In the rows, zero is written as 128.
Each row is followed by its class.
[138 137 112 126 122 107 116 195 111 120 139  96 113 112 115 120 130 127
 108 123 134 158 110 152 165 118 177 129 150  71 146 143 107 136 128 100
 130 138 139 167 160 119 122 161 134  77] | Rufup
[110 129 134 125 122 157 106 142 124 108 125 159 133 146 108 153 174 148
 137 162 132 131  75 134 106 100 151 129 137 170 173 131 104 118 122 120
 140 147 110 147 139 167 153 130  85 123] | Lotof
[110 169 106 127 159 152 120 145 117 134  88 103 121  91  94 131 130 138
  94 103 111 120 155  95 150 121 138 119 169 142  73 132 145 112  99 109
 177 127 140  73 144 174 103 151 133 164] | lir
[184 125  80 150 157 136 148 179 138 127 111 120 148  95 159 114 136 155
 156 145 180 111 146 178 138  97 127 168 110 105 169 148 192 117 140 149
 121 120 115  63 147 126 109 127 176 126] | Besul
[156 134 122 129 141 153 109 108  88 105  97 147 121 122 141 103 178 138
  90 156 102  97  89 124 120 157 141 129 152 138 172 144 107 157 111 139
 146 131 108 151 137 136 163 128 133 143] | gomi
[136 125 118 157 149 127  92 184 118  94 141 109 114 101 143 114 168 123
 146 156 137 122 105 130 109 143 120  98 117 135 158 110 170 120  73 127
  95 115 128 102  94 159 134  91 121 127] | zed
[ 96 191  96 141 138 144 113 212 122 110 159 175 141 126 126 139 156 155
 102 150 133  99 123  79 105 106 130 113 108 156 126  89  79 133 100  79
  92 114  88 123 147 156 150 143 132  91] | Besul
[152 143 134 110 122 128 145 101 122 118 140 132  68 154 149 136 157 137
 109 142 109 114 119  80  81 173 117 121 140 177 158  90 120 160  94 121
 133 111  85 124 100 157 137 107 168 116] | gomi
[ 62  87 157 130 109 134 111 106 108  88  70  99 145 187  83 172 140 145
 146 108 121 128 101 172 140 145 136 139 103  87 124 154 111  72 156 120
 120 108 146 158 121 111 121 127  89 141] | Maz
[138 102 127  96 145 117 123  59  87 141  85 180 132 132 173 156 155 135
 122 140 116 113 150 124 120 171  79  68 102 137  76 138  97  93 124 148
 130 129 122 122 155  93  49 125 116 132] | Maz
[189 114 142 145 129 140  88 158 133 155 119 102 101 147 124  99 189 106
 123 175  87 117 131 135 101 134 137 111 144 131 110 154 207 126 106 137
 150 161 168 139 122 142  97  87 126 162] | zed
[126 125 114 121  84 136 122 149 113 158 120 125 163 122 116 192 204 130
 134 126 129  94 120 173 181 132 136 150 129  65 149 148 133 191 137 136
 162 161 141  88 113 139 191 153 130 187] | Rufup
[114 160 111 129 138 131 158 134 161 129 185 119 157 140  98 133 131 125
  85  97 146 100 151 114 114 112 120 165 127  75 122 127  60 148 121  91
 136 128 140 130 123 117 170 159 110 134] | Besul
[124 174  91  98 142 133 141  96 139 139 131 109 131  91 109 129 161 146
  81 128 141  94 122 129 128 149  87 156 132 157 155  72 113 172 118 109
 138 125 107 159  81 123 160 142 103 134] | Rufup
[137  97 104 129 135 119  96 122 114 127 144  77 138  96 141  82 158 152
 110 151 122  88 154 157 133 151  97 128 124 130 114 116 160 120 102 146
 129 121 172 115 103 117 136 128 102 119] | zed
[137 142 122 106 102 122 135 116 120  97 159  68  96 139 117 151 129  79
 107 154 119 125  87  82 154 102 105 105 121  51 146 149  86 149 154 105
 166 141 124 102 129  85 166 101  74 137] | Maz
[161 114 123  93 127 105 133 163 159 164 150 146 128  98  98 142 186 184
  61 156 110 171  96  92 131 133 149 111 150 166 132 127  63 172 149  88
 103 132 101 132 150 163 156 118  94 120] | gomi
[147 115 107 140  94 149 122 165 149 115 110 160 148 155 109 103 128 158
  79 140 169 135 121 138 128 119 141 138 122 145 172 153 145 118 142 132
  98 138  82 134 132 131 111 133 131 109] | vuna
[151 117 130 119 105 137 124 149  95  84 157  89 129 147 119 129 135 132
  87 153  99 121 112 106 146 136 144  90 133 120 106 148 100 128 123 121
 106 140 143 123 155 118 151 151 101 105] | tovu
[159 123 131 145 158 150 100 156 119 119 144 139 123 135 109 136 150 157
  94 124 103  88 148 145 146 146 189 106 105 170 175 115 170 141  99  97
 143 139 108 109 157 122 121 106 199 144] | tovu
[103 139 117 135 132 145 117 134 113 137 144 115 117 105 158 124 122 132
 134 135 133 124 135 129 109 107 131 114 143 116 125 126 137 129  89 132
 126 139 110 156 145 118 110 144 154 107] | Lotof
[164  90 108 117 110 145  99 115 179 156 119 123 123  79 108 148 149 149
  71 134  76 121 155  85 115 160 106  83  97  89 106 114  97 117 143  91
 102 114 140 142 100 133  28 141  86 129] | zed
[162 126 116 132 115 141 101 140 125 155  78  61 176 108  79 137 132 171
 105 132 127 176 117 191 178  66 178 158  52 114  81 168 155  83 157 129
  72 122 179 169 146 162 113 138  40 126] | gomi
[144 176 138 154 110 119 157 150 138 116 154 113 131 140 113 102 113 118
 114 132 122 108  82  68  91 107 154 141 149  86 107 133 169 134 117 111
  78 126 128 161 118 179 119 108  75 141] | Besul
[194 159 118 105 113 127 150 189 138 126 124  80 120 111 139 143 152 134
 131 148 116 162 134 153 123 129 131 135 179 126 122 129 127 123  83  86
  97 154 171 110 146 176  74 121 126 103] | tovu
[ 66 145 113 127 130 134 146  75 154 111 139 133 154 105 161 193 104 174
 121  99 106 124 129 151 117 141 124 145 111 146  84 118  67 155 159 157
  94 134 106 115 112 148 160  97  98 164] | lir
[106  90 134 125 137 145 126 106 130 124 125 124 145 107 122 171 156  94
 172 109 148 152 110 123 124 126 142 105 122 122 125 167 136 118 114 120
 175 157 147 155 154 105 140 134  83 134] | Rufup
[186 118 119 157  90 102 147 148 114 179 113 106 119 127  77 117 178 159
  81 142 102 112 102  84 134 136 112  87 112 153 118 161 218 114 128 136
  88 139  90 130 131 138  93 119 137 165] | gomi
[103 128 124 118 114 141 148 133 109 138  89 100 156 145 144 165 150 123
 168 146 176 161 120 152 160 139 196 135  81 122 132 149 152 149  96 143
 131 137  80 121 165 128 130  98 151 142] | Maz
[120 117  94 123  98 162 103 149 149  95 110  93 135 111 131 137 139 141
 154  88  84 132 127 141 121 139 119 109 147  77 115 179 125 144 101 105
  85 110 168 108  70 138  46  82  82 149] | gomi
[128 115 131 117 130 129 155  43  88 120 174 138 126 125 197 170  99 132
 139 134 133  80  97 148 119 126 137  69  99 165 115  95 125 100 117 128
  79 133 115 155 109 110 140 137 130  85] | Maz
[182  85 127 124 157 116 149 124 147 128 115 112 140 114 110 147 147 161
  71 157 104 152 128 147 112 124 153 129  96  91 118 104  66 138 173 136
 108 138 119 132 136 131 114 124  99 149] | tovu
[162 100 137 155 145 121 136  77 146 116 147 115 109 125 123 118 166 134
 145 122 126 115 120 158 101 131  88 107  97 100 189 132 132 110  87 112
 132 152  90 108 129 149  88 115 135 101] | vuna
[ 94 130  99 113 114 122  86 198 151 103 182 111 123 135 124  96 101 100
 125 147 145 120 115  97 129 116 153 127 156  69 166 122 136 157 104 112
 104 101 159  63 103  94 133 121 116 132] | Lotof
[ 94 117 128 110  84 108 146 100 126 151 122 163 130 110 110 132 116 138
  93  96 118  98 111 110 121 127 135 111 146 173 182 120 130 117 147 129
 173 137  94 149 125 112 132 131 153 115] | Rufup
[144  76 128 139 110 105 101 120 148 160 161 131 126  99 131 123 142 148
  96 131 141 123 138 151 118  82 149 143 115 115 130 127 162 141 151 137
 131 139 119 133 135 139  96 101  86 141] | Lotof
[104 166  84 108 141 157 139 141 162 131  80 124 148 122 102 157 151 136
 204 120 176 156 132 134 151 160 108 151 100 111 128 130 103 136 113 110
 110 110  94  95 127 167 101 163 153 144] | Rufup
[154 163 141 104 158  98 128 140 105 124  50 132 129  87 126 128 129 142
  94 117 135 164 118 109 137 104 116 138 140 147  69 141 127  80 152 118
 168 115 163 154 172 116 151 120  79 120] | Maz
[183 157 165 126 131 135 145 103 119 132  87 160 145 144 110  86 146  88
 131 139 141 127  74 126 111 118 141 105 151 145 162 191 168  77  52 135
 159 155 134  90 169 154 167 151 132 129] | vuna
[144 121 111 103 157 143 101 122  74 145  53 129 150 143 136 135 182 149
  26 145 133 103  98 146 166 141 182  99 153 109 147 141 101 135 136 147
 134 127 118 152  91  83 176 153 121 153] | Maz
[101 138 108 145 145 127 136  73 118 143 117 125 159 107 126 155 137 139
  93 142 142  84 138 141 154 105 164 130  95 147 122 123 148 128 110 126
 103 122 115 138 134 102 122 103  97 145] | Besul
[106 164  95 117 183 140  99  70 126 153 137 101 129 121 141  87  92 135
 122 100 100 125 168 114 130 155  95 110 110  86 159 130 107 107 111 141
 152 160 131 133 140 131  46 111 123 152] | lir
[206  88 107 106 123 101 134 129 135 184 146 152 151 160  91 133 225 161
 112 114 133 109 120 155 151 167 163 118  93 133 200 168 147 155  95 144
 121 128 143  58 101 139  68 125 130 148] | gomi
[155  91 101 109 166 123 139 122 135 140 149 148 146 123  91 108 171  95
 109 121 185 125 144 175 128  96 169 174 119  87 154 133 123 151 110 118
 141  97 211 164 111 104 127 183  69 169] | lir
[120 120 120 107 133 127 168  94 136 153  87  97 181 184 121 102 110  86
 159 150 199 170 153 131 144 147 156 178 104  25 123 133 133 145 161 163
 100 134 139 146 131 128  95 114 133 217] | Maz
[107 115 113 202 110 104 149  91 130 102  88 123 132  45  97 131 150 136
  80  96 129  88 132 131 141 120 114 141 103 128 143 102 112 129 114  83
 126 135  57 163 148 124 166 145 149 119] | vuna
[123   4 105 125 138 126  88 115 127 171  88  91 121  83 112 134 187  87
 158 137 126 135 135 148 151 121 210 116 153  98 101 153 127 130 102 109
 177 153 185 145 136  89  82 196  77  98] | Lotof
[118 148 119 166 145 110 152 126 129 123 126 126 133 119  97 124 172 155
 106 126 150 106 126  97 120 123  79 115 147 144 123 130 154 113 100 107
 119 139 112 136 137 109 159 136 134 124] | vuna
[157 128 128  80  97 164 125 152 172 128 140 144 130 168 104 123 130 137
  73 169 173 138 128 185 112 125 151 209 140 130 130 145  85 175 140 128
 104 104 117 143 149 136 113 142 103 130] | tovu
[131 150  86 108 118 160 136 156 161 165  84  84 185 121 114  88  94 166
 129  94 137 122 149 120 147 145 197 157 139  81 147 180 143 121 106 130
 124 114 166 135 152  81 110 178 178 114] | tovu
[155 121 125 153 133 125 140 101 119 129 209 123 101 161 121 178 127 124
 134 141 135  86 143 153 130 117  93 111 108 131 121 123 140 124 124 118
 115 173 123 116 137 110 102 101 118 153] | tovu
[119 160 110 138 154 122 131 157 136 115 153 120 112  95 110 165 129 122
 134 155 131 140 113 100 130 125 122 119  91 112 142 105 145 132 100  95
 112 120 131 111 159 126 144 124  95 160] | lir
[159 170 119 118 155 120 141 100 155 108  91 130 125 181 108 141 122 113
 108 117 173 139 149 190 126 180 137 211 123 114  96 146 102 103  93 126
 108  97 170 105 138 139 141 171 107 176] | lir
[145 114 123  88  80 134 135 180 100 114  80 123  99 105 154 132 134 128
 105 138 128 135  94  59 134 142 138  71 181 148 104 150 173 133 114 116
 143 108  95  97 119 126 134 127 128 113] | Maz
[150  43 131 123 113 145 147 115 137 125 184 108 122 131 132 111 108 155
 101 104 125 113 140 116 111 165 160  96 151 150 124 134 128 133 128 107
 115 151 102 177 135 115 139 171 154  99] | tovu
[102 171 129 143 169 128  83 149 119 160  97 114  88  92 147 152 149 107
 124 130 116 124 146 107 112 108 184 106 102 156 109  81 147 121  55 115
 150 102 148 149  97 122 161 116 160 101] | zed
[ 88  86  99 112 142 161 170 102 180 129 141 146 158  50  76 170 130 172
 146 128 112 134 146 168 132 132 110 142  52  98 186 119  93 162 149 105
 129 105  95 141 169 100  46 139 129 165] | lir
[132 151 112 131 127  91 176 159 119 170  93 175 134 172 121 165 188  94
 126 144 180 133 113 125 116 115 128 116 139 146 125 139  97 117 130 134
 108 137 101 123 130  96 144 133 187 157] | Maz
[ 70  64 115 136 119 143 112 155 161 126 164 135 134 144 109 129 182 131
 146  94 114 114 122  92 119 174 162  80 149 138 167 152  88 181 102 118
 131 141  53  73 110 124 133 139 204 137] | Lotof
[148 191 107 128 190 134 140 146 128 122 105 145 120  70 142 112 103  81
 207 135 115 105 116 124 135 158  84 143 108 102 126 119 133 131  90 123
 111 123 144  81 148 120 118 163 163 122] | Besul
[136 208 124 132 177 134 143  94 125 133 111 169 152 104 129 145 105 139
  94 191 115 132 121 143 111 140  78 146  82 153 122 109  87  85 142 155
 120 161  96 102 235 150 104 120 126 173] | lir
[ 57 105 120 118  94 149  90 171 115 135  60 182 121 109 132 124  77 121
 144 167 100 126 125 136 131 174 165 104 116 146 130 104 123 115 117 141
  89 105 117 165 123 100 105 152 169 119] | zed
[184 129 121 106 104 147 173  85 111 105 111 138 144 112 153 122 124 109
 160 125 156 124 123 105 153 152 156 117 153 146 139 168 125 125  86 128
 137 139 121  86 172 175 126 157 148 130] | tovu
[125 146 100 143 117 147  87 135 153 123 116 130 126  92 138 108 120 139
 153 153 145  98 116  91 135 143  94 143 105 149 130 112 206 148 115 122
 104 134 102  85 125 140 133 107  98 118] | vuna
[187 133 129 120 151 113 112 106 137 153 143 100 155 128 123 112 173 148
  95 108 146 120 159 123 157 126 200 139 115 109  91 158 112 144  81 110
 158 127 146  68 180 173 151 135 117 136] | tovu
[ 79  92 111 140 123 163 155 120 128  99 153 107 122 145  95 159 122 101
 130 138 134 125 137 133 130 151 137 122  99 101 109 142  72 123 126 128
 120 124  92 111 175 114  92 201 166 125] | lir
[113 167 132 140 159 133 127 125 141 129  98 174 107 155  89 129 144 137
 124 128 125  78 108 117 102 136 122 184 156 151 140 122 151 148 129 136
 178 130 166 171 113  57 170 146 126 114] | vuna
[ 97 114 106 136 164 140 123  98 140 143 123 117 114  68 131 113 175  75
  95 156 184 106 104 128 109  79 120 138 132 201 144 116 108 140 108 119
 105 110  52 139 128 130 138 132 125  89] | Besul
[ 80 100  97 144 136 147 112 206 165 111 114 160  84 104  94 175 133 163
 127 125 130 141 153 180  89 124  75 140 105 140 143  91  78 136 102  84
 184 152  57 100 118 106 101 118 121  92] | vuna
[123 145 120 156 143 133  72 153 146 101  88 110 125  96 113 106 154 118
  86 186 123 110 112 141 140 147  96 148 165 116 134 141 155 129  97  93
 124 148 121  78 180 108 140  93 104 140] | vuna
[ 91 151 107 161 150 163 135 141 163  88 163  78 152  96 117 107 132 122
 172 111 149 117 143 213 119 132 114 186 116 121 114 131 124 157 101 125
  70 115 153 182 100 128 115 110 146 132] | zed
[101 116 114 149 118 119 144 105  99 111  60 188 153 167 119 128 140 133
 132 171 165 107 124 214 137 137 171 143 141 129 123 146  72  82  69 120
 118 138 123 124 180 109 142 182 143 108] | vuna
[119 145 101 141 137 132 155 133 132 111 185  81 151 114 113 165 193 156
  83 128 135 149 138 123 131 116 145  84  95  97 152 144 101 142  67  97
  90 126 100 116 158 153  66 102 104 142] | lir
[ 94 160  99 111 176 123 119 114  95 116 115 126 147 120  98 107 111 113
 128 101 128 133 145  61 165 152 118 127 112  90 121 108  74 150 129 150
 157 119 162  80 103 131 146 130 105 170] | gomi
[125  92 125 104 137 133 130  95 121 110 100 160 112 171 123 110 145  96
 219 134 118 128 116 132 123 164 127 118 156 114 103 160  91 119 153 148
 163 139 143 101 146 152  66 163 150 120] | Rufup
[105 144 108 134 121 140 131  72 107 126  75 150 120 135 114 133 142 104
 162 125 124 110 138 114 155  84 125 140 142 119 102 133  77 137 168 144
 150 138 127 145 110 151 153 161 140 171] | Lotof
[ 86 111 154 134  60 132 167  96 124  92 110 127 167  98 127 108  86 113
 142 105 130 112 133  90 135 135 109 134 159 117 141 136 185 112 132 135
 101 117 156 123 148 135 109 143 161 112] | vuna
[ 98 142 141 120 114 158  90  97 107  99 129  92 111 171 164  93  89 150
 160 148 127 101 158 157 103 116 116 163 162 144  99 112 167 104 119 129
 112 122 157 153 137 172 108  93 127 123] | tovu
[124 121 117 101  84 149  97 155 116  72 133 143 125 132 174 127 139 122
 143 183 148 123 139 160 100 133  81 121 117 177 145 116 123  85  88 129
 111  97 158  86 123 149 136 118 110  91] | zed
[ 97  85 103 124  78 110 176 148 119 145 182 175 145 121 137 119 106 139
 148 117 155 123 137 100 102 129 110 128 155 112 116 144 134 175 135 148
 122 140 137 168 114  91 152 117 107 170] | gomi
[ 88 114  95 132  90 140 160 159 117  76  86  67 141  60 105 148 164 138
 120  98 107 135 147 140 157 103 111 102 131  87 111 154  83 144 108 131
 138  88 140 106  76 115 141 134 132 132] | zed
[151 184 122 135 122 118 182 124 139  79 146  95 138  54 107 125  63 142
  75 105 142 119 102 145 152 137 124 168  99 126 182 119 134 112  95 102
 108 112  80 101 162 149 100 118 101  91] | Besul
[134 118 132 133 147 149 131 150 137 141 106 167 111 124 133 188 115 145
 146 127 118 105 118 168 114 142 153 169 126 178 108 100 135 129 147 128
 146 161 111 123 115 156 135 144 121 114] | Besul
[169 150 114 129 124 117 103 185 141 106 135 129 130 118 127 140 152 114
 135 151 148 163 141 146 142  45 160 131  85 113 109 151 150 129 113 106
 116 104 173 100 154 117 167 107  98 148] | Lotof
